[ 26  -6  13  14   2 -11  12 -12  -3  14 -33 -34   9 -19  -5   9  -3   0
  18 -15   5  19  24   1  -6   0  33 -36 -21  17  31   0 -18  12  15   6
  -2  12   5  -5  -6  -7 -15  -2  -7  -5   7  -9   6   4   3  21  -9  -9
  -7  25   1 -30   2  -2 -13  -3  25 -13   4   8   6   0   1 -14 -32   7
   0   8 -29  -1  14  -2  19   2  17   3 -28  33  24  -3  -3   1   9 -18
   8  24 -16  -9 -71   2   4   1   7  -4  32 -24  -5 -24  -9  -4 -31  19
  -2 -10  -1   4 -37  25  33   5  -6  -2  -6 -20 -37  15   4  15 -27   7
  -4 -28 -13   8  70  -1  30  -2 -25 -17   5  16  -2  -4 -17  21  -1  33
   2   4 -13   3 -26  15 -12 -21  19   4  87   4 -13  -7  -7   7  -5 -25
  21  -3   2 -31  38   5   3  32   3 -26   1]
Qh <66>
[ 16  -4   1  21   1  20 -13 -32  -1  19  -9 -60  24  14 -19  20   9  15
  20  -4  -9  27   9  29  -1  -2  -1 -29 -22  -7   8 -12  17 -38   6  -4
  -3  -9   7  34  -6  13 -21 -37  -2  11   4  25   9 -10   0  21   1   6
  -1  21  -4 -25  14   2   2   8  19 -21  -8  28  13  14 -13 -21 -12  -2
  -7  -2  -6  10  12  -2  30   5  63   4 -10   1  -1   3  34   7   2  -8
  29  11   0  -4 -37  -2  22 -13 -16  -8  37 -27 -24  14 -46   0 -31   0
  -1   5 -10 -39 -27  16   1  -7   4 -27 -35  25 -40  16 -10 -15 -14  -1
   6  15   1  -6  31  20  45  -3 -19  12  20 -14  12  25 -13   8   3   6
   2  19 -19   1   1 -14  -6  -4  -3  -4  18  12   6   1   2   4  -7   4
  20 -31  73 -65  25  79 -28  69  -1 -33   7]
Qs <72>
[ 33  -1   0  24   4   7  -1 -19 -12   5 -35 -37  12  -4  -5  16 -18 -20
  15   3  -2  27  16   2   3  -2  22  -9 -21  -7  16 -21  11   3  14  23
  10   9   4  -1   0  -7  -9   0  -5   9   2 -26  13  -1  13  20  12  -4
  -5   2  -1 -11 -14 -22  -4  -8  19 -13  -1   4 -20 -12 -18 -10 -10   2
  13   3  -8   3  14  -2   6  15   4 -11 -22  -7  -1   9 -21   2  27  -2
   5   7 -11 -40 -40   0 -18   3  -1 -10  10 -24  27 -31   1   6 -15  21
  -6  20  -6  -9 -27   1  21  -3   8 -26 -10 -30 -32  19  -2  24  27  -1
  -6 -28  -8  22   0 -11  47   8 -61  -4   3  10   8   5 -15  43  -2   7
 -10   4  -5  -7 -14  -4 -16  -9   2   1   7   5 -19 -10   0   6   1  -7
  -5  12   2 -26  25  -1 -28  52  16 -35  22]
Qh <67>
[ 10   8  11 -54   1   6  11 -18 -13 -14 -20  -8  -2   5 -35  -9  -5  -6
  15  -1 -23 -12  40 -16   9  -8  15 -21 -16 -44  26 -29  -3 -51 -10 -17
  12  46   4 -21  50   5  10   8  -8   9  -2  -2   3 -34  25  16  20 -10
  -6  13   6 -18  -5  -9 -13 -24  -4 -27  -7  49  55  18 -10 -12 -48   4
 -11  12  23  10  -1 -11  54  41  55 -33 -16  14  -4 -35  -7   9 -22 -27
   5  -4 -10  -2 -56  22  15 -24  -5   0  60 -56 -10  38  13   0 -11  53
  11   9 -43   8 -51   0  27  -6  22  -4   9  -9 -74  39  -6  -7 -50   4
  72 -16   0  14  72  15  45  -2 -26 -22   7  12  20   7 -14 -34   5  62
  -5 -78 -11   6 -19 -14 -23  -6   0  37   1  12 -16  23   0  16 -12   5
  21  17  46 -44  56  27 -12  71  -3  -8   9]
Qh <66>
[ 26 -18  11  23  -3  13   1 -24 -23  16 -29 -70  36 -13 -11  20 -33  10
  10   1  -7  43   2  13 -19   6   6 -25 -26  -9   4  -3  14   1  19 -24
   9  15   4 -10  -3   4   6  -4   6  19  -9   6   7  -5   9  21  20   0
 -17   6   0 -19  -2  -7   6  -6  33 -16   1  20 -15   2 -22  -5 -21  21
 -11   4   1  11  14   2   9  12  35   3 -15  -3   4  -7  11  20  20 -22
  37   6  -4 -35 -59  -3 -22  -4  14   3   7 -18   0 -17 -19  22 -27  12
  -3   2 -10 -18 -26   4  40  -3  -5 -34  -5  -1 -36  22  -3  17  -1   4
   2   3 -16   2 -27 -12  43  -2 -37  15   5  -6  18  10 -44  26   9 -14
   4  30  -5  -6  -7   6  17  -4  -7 -10  -2   7  -6  -4   7   6   8  -3
   7  -4  34 -54  18  25 -34  42 -35 -55   2]
Qs <72>
[ 27   8   6  23  17  -3   5 -19 -11 -25 -38  -1 -12  -6  21  28  21 -22
  28 -17 -20   8  53  14  10  -9  21 -12 -35  -8  30 -18  -6 -20  17  25
  16  -9  20  13 -24  19 -17   3 -18 -19   9 -23  11 -20  38  12 -33  -2
  -6  33   0 -15 -12 -39  12  -4 -32 -10  11  -4   0  21 -17 -21 -63   0
 -16  -2 -32   7  35   0  36   1  15 -10 -31 -12 -57  -1 -11  10   3 -10
 -20 -14 -17 -28 -16   6  35  -7 -13  -2  15 -59  -7 -17   3 -11  -3  31
  13   1  -8  20 -23  -4  -9  32  13 -26  -9 -15 -42  -1  -5   1 -27  -9
   4 -43  -6  12  96  10  33  16  10 -36   0  -6 -32   9 -19  74  25  59
   5  -7 -11  -3  -8   0 -43 -19  16  16  16  -2 -18   4 -14  33 -32  -8
 -10  33 -17 -59  41  -9 -14  81  19 -15  25]
Qh <67>
[ 41  -4  -7  24  -5  12  15 -30  -7  16 -19 -52  15 -15   7   7 -23 -16
  25  -3 -30  43  -3  14 -14  14   0   0 -11 -25   1 -14  32  16  33  -4
  -2  13  -3   1 -26   0 -34 -14   1  15 -13  -3   3 -41   3  -1  21   4
  -1   4  97 -16  20  -9  -2 -12  35 -22 -18  42 -39   0   9  -1 -11  -8
  25  -3  -6  20  34   4  32   5   8  12 -27  -7  -3   2  -5  12  17 -18
  27  13  -7  14 -46  -4 -24  -4  -1  24 -18 -23   3 -22 -44  25 -11  49
 -18   7  -8 -20 -23  -5  17  -6   3 -28   1   8  -8  17  -2  -8 -37 -13
   9  11  -3   7 -97  44  41   7 -39  17  14 -19   9  22  -3  41  15 -24
   7  60  -2  12 -17 -11 -15  13  -5  60   5  18  -8  -2  -5  24  14  -5
  23 -34  19 -40  17  65 -37  39  -7 -46  -1]
Qh <67>
[ 37   7  38 -51  15  -5  14 -15 -27  15 -66 -10  -6  -5 -29   8 -17   4
  35   9 -23 -17  39   4 -21  -7  14 -39 -25 -35  25  -9 -17 -32  22   3
  12  57  -7 -15  58   0   5  12   1  11 -21   0  10 -40  16  23  26 -41
 -22   1  22 -30  19  -6  -8 -15   3  -5  10  52  46   5  15 -23 -48  -5
   5  13  12   2   6  -8  71  -1  18 -35 -24   3  11  -3 -10   6 -20 -32
  17  10  -7  19 -62  29   4   8  -8 -20  35 -58  -3 -15  15  -8 -25  27
   8   9 -40  20 -44  12  26   1  16  -7   5  -6 -59  51 -13   3 -29   3
  -1 -41 -21   9  85   2  18  12 -25 -37  -8  18  26  28 -13 -34   3  23
 -10 -50 -18  -7 -19  -2 -19   2  -2  42  10   8 -17 -33   6  23  24 -10
  25  24   9  -3  50   4 -28  34  -2  -6  13]
Qh <66>
[ 36 -11  16 -10  -2   2  14 -37 -15  -6  36   5   6   6  -6 -18 -28 -20
   9  -3 -33  -3  34  -2 -10  -8  11 -25 -22 -40  -4 -20  41 -35  -8   8
  16  61 -14 -12  24 -16 -21   3   1   6   0 -18  20  -7  11  -6  57 -19
   8  -6  -7 -19 -26 -53  -6 -36   1   0 -44  36   1  20 -22  -5 -31   0
  10  14  29  18  19 -35  36  22  34 -28 -19   7 -22   2 -30   7 -21 -45
   5   4  -2   0 -50  28 -15 -22  -9 -11  25 -80   6   1  33  14  -9  71
   9  13 -58 -31 -48   7   4  16  25 -41  14  14 -56  46   4  -9 -58   1
   2  -6 -20   7 -81  21  74   3 -39  -2 -12   1   7 -25  -6  24  -3 -12
 -16 -22   3   8   1  -9 -22  19 -14  53  15  20 -37  14   7  32  -2  19
   5  33  39 -45  61   5  -7  82   5 -36   6]
Qh <66>
[ 41 -20   7  10  12 -11  -9 -28   6  -8 -30   3 -10 -10  32  13  25   1
  34  -9 -10   4  48  29   7  -8  12  -8 -19   8  22 -12  13   2  26  33
   9 -34  30   9 -14   6 -17 -17  -4   2   1  48 -11 -49  20  10 -26 -10
 -21   8   4 -24  38 -11  -7   4 -15  14   0  34 -10   1   3 -24  -8  -7
 -19   9 -29  18  25  28  41 -15 -13   1 -14  35 -15  -5   0  10 -15   9
 -15  11 -29  13   9  -3  13   4  -6 -23 -16 -33  -9 -25  -3  -1 -18  11
   0  -3 -11  35 -56   2 -38   2   7  18 -16  42  -4 -14  -2   1 -22 -15
 -31 -13   0 -10  36  16  -4  15  13 -33   0 -12   6  44 -16  41  24  36
 -14  24 -15   2  -9 -17 -21  -9   4  31  13   2  -9  -6 -12  23   3  -6
   8   9 -28 -19  21  -2 -26  34   5  -2  24]
cl <64>
[ 30  -8   2  -3   4   1   8 -16   6   9 -14 -44   3   2 -16  11  -2   7
  15  -5  -6   3  16   5  -4  -4  18 -24 -29 -13  19  -5   5 -25  34  11
  24  13   2   2  25   8  -8  14  -4   9  -6   3   6 -27   0  21 -19  -2
  -4  16   7 -23  14   8  14   3  11  -6  -1   4   8   8   5 -22 -24  15
  -3   8  -9  13   4  -1  32  -4  26  -8 -22   6   3   1  -3  18  -1  17
  10   3   7  -5 -33   1  17  -5 -39  -5  30 -27  -3  -5 -13  -8 -20   7
   2   2   0  -2 -35   3  37  13  14   4 -18   2 -33  28  -4   6 -21  -6
  -2 -17 -13  25  46  -1  26 -14 -11 -10  10 -32   6  14  -6  -1  24  23
   1   1 -14   2  -8 -20  -6 -13   1   9  -5   2   7  -3   6   5   2  -3
  18 -17  25 -18  25  27  -4  45  -7 -16  -4]
Qs <68>
[ 54  -1  19 -24   8   7  11 -25  -2   4 -18  15 -18   4  14  -7 -12 -22
  47  -6 -25 -29  29  -2  -4 -14   7   4  21 -17   9 -12  19  29  39   5
   5   6  36 -10  12 -10 -35  10   7  16 -19  -8 -14 -49 -16  -5  25 -12
  -8 -25  -4 -12  70 -23   2 -13   2   1  -3  71 -23  -2  29 -14   0  -4
  34  13   6  19  22 -12  47 -11 -30 -23 -22  13  25  -3   0  11 -19   9
   7  -3 -15  50  23  -3 -14  -3   0  -6 -38 -39   4 -25 -20  -1  19   9
   1   3 -39  31 -13 -10 -54  -9  -1 -27  -5  58  20  11   1 -13 -11 -16
  15  19 -11  -9 -81  15 -27  18  -4 -19  -9  18   8  35 -10  16   9  -7
 -18  20   3  -8 -12   5  -9  33   4  81  16  -3 -35 -20  -7  17  35  -2
  17   0 -40  43  22 -24 -17  -2  -5  -2  19]
cl <55>
[ 20   3  22   1   8  24  -4  25  -8  -3 -23 -47  20   9 -28  12 -18  -3
  14  -2 -17  23   8   4  -7  10   9 -28 -20 -25  45  -8  -1 -35   3 -13
   7  28  -1   4  18   0   8  -4  -7  -2  -2   5   7  16   7  20  17 -14
  -8  11  -9 -21 -26 -11   9 -14  17 -23  -5   6  54  19 -27  -5 -24  -3
  -5   3   0  16   7 -13  17  22  53 -26  -8  -3  -3   0  -6   1  -3 -31
  20  -4  -3 -30 -63  14   9  -3   1   4  38 -37 -14   3  15   9 -22  24
   1  -3 -16 -26 -39   5  25 -14  15 -41  -2 -37 -66  24  -1   9 -19  10
   4 -25  -5   2  51   4  47   1 -25  -1   1   1   2 -16  -4   4  -2   7
   7 -34  -7   3 -10  -3   6 -11   7  -5   5  13  -4   8   9  18 -11  11
  27   5  59 -66  46  38 -21  64 -10 -27 -20]
Qs <72>
[ 32  -8   1 -18  14  -7  -2 -19 -20   9 -46  -6  -2 -10 -12 -25  -3   5
  16  19  -1 -20  34  19 -19 -18  29  -7 -24 -23  19   1 -26 -17  11   0
   2  38  -3  -8  45  -1   9  -3   0  -2   1  -1  -2 -13  16  24  17   1
 -18  -3   2 -14  17 -12 -11  -8   5  -6   9  20  30   5 -11 -19 -33   5
   6   6 -10   3  19  -9  23   6  15 -23   4  -6  14  -2 -11   7 -14 -21
  14   3  -9  14 -42  -5  -6   0  -1  -7  30 -49 -13 -13   9  -4 -24  23
   7   7 -27   8 -47  -9  16   8  10 -12  12 -11 -50  29   1  11 -15   0
   7 -18   3  12  87   4  20   4   7  81 -11  20  34  28  -3  -3   6  30
 -10 -46 -14  10 -19  -9 -16  -2  11  31  23   4 -20  -8   5 -36   9  -4
  22   8   2  -6  26  -2 -46  35   4  -9  12]
Qh <66>
[ 31  -3  -7  29  10  -2   9 -23 -29  10 -23 -72  28  -7 -13  15 -10   4
  15   0   3  37   5   7   2  -8  -1 -39 -37 -24  13   5   9 -26  -2  -1
  46  11   2   0   4  -5  -9 -15 -12   5   0  -3  18  -9  -4  27  -1  -4
  -7  23  -5 -25  -8   0  -1  -5  29 -20  -8  13  -4   2 -18 -17 -32   5
 -17  10 -10   7  12   4  20  16  60  -1 -22   0 -18  -5  -8  12  11 -15
  15   0  -3 -36 -64  -1   9   0  -4  -6  31 -35 -12   3  -9   9 -24  23
   1   8  -9 -19 -35  16  29  -5  35 -35 -13 -17 -58  17   2  -6 -23  -4
  -5 -18  -8  10  49   3  80   6 -31   6   1   3   1  12  -9  24   8   8
  14   1  -9   4 -10 -10 -17 -15   2 -10   5  12  -3   5   6  12 -14   8
  11 -11  51 -75  29  51 -29  82  -2 -37  -1]
Qs <68>
[ 19  19   5 -36  -4  -3  -2   1 -47  -5 -30  19   3   5 -23  -3   9  16
  12  -8 -14 -30  28 -18 -13 -11  21 -34 -24 -39  30  -3 -20 -59  -1   1
  23  47   0 -25  68 -14  16   1 -11  -7  -1   9  28   2  21  12  32  -5
 -17  -1   2 -21  -8 -20   4  -6 -18 -13  -7   2  42  19 -32 -28 -44   2
 -16   8  18   1  -9 -28  35  26  15 -40  -3   8   0  13 -27   2 -59 -28
   4 -10  -4 -14 -79  41   4  -5 -14 -13  57 -56  -7  24  37 -15 -22  64
  22   6 -36   8 -37   7   3  29  25 -13  20 -49 -80  38  -5   0 -23  13
   3 -47 -12   7  97  18  25  -5  -5 -28 -16  33  12  -6  -6 -26  -7  49
  11 -69 -12   2 -11   1 -22 -12   3  33  16  10 -24  11  16  31 -12  25
   4  51  43 -30  90 -23 -11  66   3  -8  23]
Qh <66>
[ 21 -14  -8  24  -3 -12  15 -23 -25 -15  23 -27   1 -39  -3 -12 -27 -19
   5 -11  -7  14  44   8   3  -7  19 -13 -14 -27  14 -15  37 -12   6 -14
  10  25   6  -9 -13   4 -21  -6 -27   3  17 -24  21 -34   3   1   8 -10
  -4  28  -4 -16 -14 -15  -9 -12   6 -27 -27  21   9  36 -26  43 -43 -14
   9  10   4   7  39  -6  45  18  42 -21 -22  -5 -90  -6 -23   4  -5 -33
  -3 -16 -27   2 -79   7 -18   8   1   3  14 -60   5 -14   2  -7  -3  70
  -6   2 -27 -16 -43   4  24  26  27 -22  -3  -4 -49  18  13  -5 -47  -1
   6 -24 -18  21 -34  15  44  12 -30 -19  -3   2  -8 -21  -7  51   5  66
  -8  -4  -6  -1 -29   1 -16 -33  -5  17   9  11 -35   9  -2  49 -26 -12
   6   8  36 -76  65  21  24  97   1 -35  -2]
Qs <68>
[ 26 -31   4  11  -2   4   8  -3 -39  36 -63 -83  32  -7 -12  15 -41 -21
  16  -5 -10  41  -3  -8  -8   6  25 -29 -19 -26  25 -20  -3 -16  19 -19
  18  24   7  -9  42  -2  -9   1   9   8  10  47 -21  15   9  17  35  24
 -18 -24  -6 -33  -6 -19 -14  -2  51 -15   0   0   5  30   0 -22 -47  -4
   3  14   4   1  -1  -1   5  23  31   0 -19   4  24   7  -2   7  22 -21
  34  14   9 -47 -64   6 -29   2 -21  -4  38 -23  13 -22 -12 -47 -24  16
   1   0 -17 -22 -37   5  56 -30  11 -39 -10 -37 -54  28  -1   7 -26   5
  10 -11  -7   9  13 -30  66  -1 -62   6   7   5  23  25  -5  20  -2 -12
  -2  -2 -12  19 -31  34  -6  -1   8 -30  12  11  20  -2   9  -8  16   2
   5   2  38 -32  44  28 -47  53 -12 -51 -10]
Qs <72>
[ 30  -6  22 -14  11  -2   7 -16 -21   8 -33 -27   5 -13 -37 -14 -28 -10
  16  14 -25 -11  63  27  -1 -22  22 -19 -39 -42  25  -5  -1 -20  -6  10
  16  50   8  -4  41  -2   3 -13 -11   5   0 -15  17  11   4  12  22 -13
 -17  11  18 -36   0 -30 -15 -17  10 -26 -14  32  55   8 -18 -16 -71 -12
   2  22   4   3   9 -19  52  13  31 -39 -28   0 -15  -2 -11  15 -15 -39
  15   8 -19   0 -67  25 -10 -19 -38 -12  47 -74 -22  -9   6   8 -14  63
   9   4 -51 -16 -56   4  32 -12  26 -14  10 -32 -68  41  46 -10 -45   5
  -9 -30  -8  15  57 -58  47  30 -30 -35  -6  15   4  13 -16  -7   8  50
  11 -28 -10  -5 -30   2 -18 -36  -2  32  -4   9 -28   4   9  35  -7   2
  24  21  17 -43  67 -10 -25  81  -7 -24  10]
Qh <66>
[ 48 -12   7  -9  10   9  11 -21 -17  30 -21 -51  12  22 -14   5  -9 -15
  21  -5 -23   7  24  12  -5  -7   5 -31 -25 -12  18  -4  20 -32  20  -1
  -5  32   3  -8  33  -2   0  19  12  27  -5   3   2 -23  11  12  24   5
 -12 -11   8 -26  15  -8 -19  -5  25 -24 -16  41  11  -6   0 -59 -26 -12
   2  13   2  26  12 -25  45  18  31  -7 -17   7  21 -10  -9   0 -25 -21
  33   5  10  17 -44  38  -8 -21 -10  -3  47 -43  13  -2  -1  10 -18  32
  -2   1 -32 -23 -37  -7  15 -25   4 -37 -20  15 -48  27  -2 -17 -36   7
  10  11   6  -4 -11   0  47   7 -37  -6   3   2  24  30 -12 -33  -5  -7
  -8  -2 -13   2 -19  12 -12  12   4  22   6  21  -4  -8  18   9  13   1
  18  -7  42 -39  42  44 -54  61  -7 -25  -5]
Qs <68>
[ 23 -21   7  15  28 -25  16 -23  -7   0 -37  -6  -9 -20   4  17   7  -4
  20 -12   0   7  43   7  13  -7  21 -12 -18 -11  22  -6  -7   3   8   0
   1  12   9   3 -29   1  -3 -29  -5   2  -1 -27   2 -35  13  20  -1  -5
 -35  22  -8 -15  -8 -16  -6   2  -7   6  -3   6  -1   6 -25 -12 -39   8
   4  26 -17   4  24  -2  33   5   1   0 -33  10 -56   0 -10  12   2 -16
 -11   6 -13 -25 -48  -9  23   1   1   3  19 -43  -4 -45  -3  -3 -12  35
  11   3 -16  14 -24  19  17   8  17  11 -13 -33 -41 -18  -2 -11 -20  -6
  -9 -35  -8  11  87  -1  25   9   6 -42  -6   6 -33   5 -20  60  15  56
   1  11  -8  -7 -22 -24 -19 -17  10  23  11  -2 -25   6 -10  26 -13  -9
 -10  14 -27 -39  35 -31 -35  52   9 -25  27]
Qh <67>
[ 34   3  12   9   3   0   7 -16 -14  -2  -8 -31   9 -25 -14   5 -32 -20
  -6   6  -3  22  28  -9  -8  -5  25 -13 -23 -29  15  -8   7 -27   1 -15
  10  58   7  -9  10 -21  -8  -2 -16   4  18 -19  20 -13  28  29  28  -1
  -1 -11  -2 -18 -33 -47 -17 -20  10 -18  -9   3  11   1 -25  -9 -32 -11
  15  10  12  13  15   0  11  23  19  -2 -19  -2 -41  -2 -15  -8  -7 -40
  15  12  -7 -31 -71  20  -2  -5  10  -3  26 -60   7 -25  -1   2 -21  42
   1   5 -16  -8 -41  10  38  -3   9 -32   3 -43 -55  24 -11   5 -44   4
   5 -30  -7  17  -1  -3  55   1 -29  -7  -9   2  16  -3 -20  33   3  18
  -6 -20  -9   3 -52  19 -20 -10   3   2   6   8 -28  -5   0  27 -12  -5
   0  18   8 -43  71 -13 -29  64  -2 -15 -24]
Qs <68>
